The rows lie along a hidden order. The number after each row says roughly how far along it the row is, from 0 to 10. A new part has a new order.
[-0.85 -0.30  0.21 -0.57  0.33 -0.72 -0.28  1.04 -0.93 -0.38  1.70 -1.54
  2.90  1.06  3.45  2.11  2.07  4.43  3.43  0.51  0.82  1.20  0.29  2.44
 -2.80  1.14  1.39  1.97  0.12  0.43  6.93  3.02  1.32  0.75]  3
[-0.53  0.29 -0.73 -0.04  0.50 -0.12  0.67  1.07  1.21  1.46  1.46  0.40
  2.07  1.74  1.85  2.29  1.57  2.54  2.02  1.60  1.06  1.46  1.01  2.20
  0.59  1.70  1.60  2.10  1.52  0.62  3.22  1.68  1.78  1.14]  2
[-1.02  0.73 -1.40 -0.03  0.82 -1.00 -1.19  0.17 -0.60 -1.05  0.84 -1.90
  1.11  1.17  0.74  0.78  0.12  1.16  1.30  0.56  0.24 -0.78 -0.17  1.67
 -2.00  0.73 -0.20 -0.46 -1.02 -0.16  1.34  1.69  1.59  0.89]  10
[-0.75  0.45 -0.65 -0.18  0.38 -0.66 -0.55  0.27 -0.74 -0.79  0.50 -1.33
  1.71  1.51  2.22  2.32  1.57  2.42  2.16  1.31  1.15  1.18  0.98  2.51
 -0.32  1.66  1.63  1.75  1.05  0.64  3.18  1.85  1.74  0.79]  4
[ 3.39 -2.07  7.90  0.13  0.12  2.70  4.59  3.33 -0.80 -1.61  0.30 -0.17
  2.03 -3.56  3.74 -0.84  3.32  5.90  3.36 -2.59 -0.98  4.29 -0.26 -2.05
 -3.91 -2.17  1.33  4.03  0.71  0.07  9.99  3.43  1.36  1.86]  0
[-0.42  2.04  1.43  0.92  2.32  1.06  1.01  2.01  0.78  0.96  1.58 -0.51
  2.46  1.49  2.60  2.22  1.70  3.37  2.59  1.02  1.02  1.05  0.79  2.29
 -0.94  1.60  1.45  1.96  0.76  0.58  4.30  2.40  1.51  1.31]  0
[ 0.58 -1.41  1.75 -0.40 -0.12  1.02  2.43  2.08  0.55  0.67  0.97  0.44
  1.96 -0.18  2.41  1.15  2.07  3.40  1.81  0.05  0.42  2.31  0.65  0.69
 -0.92  0.44  1.60  2.59  1.24  0.56  5.51  2.18  1.55  1.26]  1
[ 0.72 -1.65 -0.13  0.23  0.20 -0.61  1.26  0.17 -0.57 -1.69  0.14 -0.54
  0.32 -0.16 -0.23 -0.84  0.59  1.09  0.66  0.38 -0.85  1.10 -0.25 -0.54
 -0.99 -0.02  1.32  3.11  2.37  0.27  3.76  1.46  1.76  1.58]  8
[-0.52 -0.01 -1.08  0.11  0.58 -0.84 -0.22  0.06 -0.50 -0.96  0.42 -1.17
  0.45  0.69  0.13  0.41  0.29  0.94  1.03  0.45 -0.06 -0.36 -0.12  0.85
 -1.44  0.18 -0.07 -0.04 -0.54 -0.25  0.30  0.82  0.99  1.04]  10
[-0.30 -0.38 -0.53  0.05  0.40 -0.56  0.10  0.10 -0.52 -1.01  0.39 -1.07
  0.67  0.35  0.16  0.11  0.33  1.11  0.86  0.32 -0.16 -0.13 -0.10  0.70
 -0.05  1.47  1.55  2.31  1.67  0.51  2.65  1.67  1.92  1.11]  7
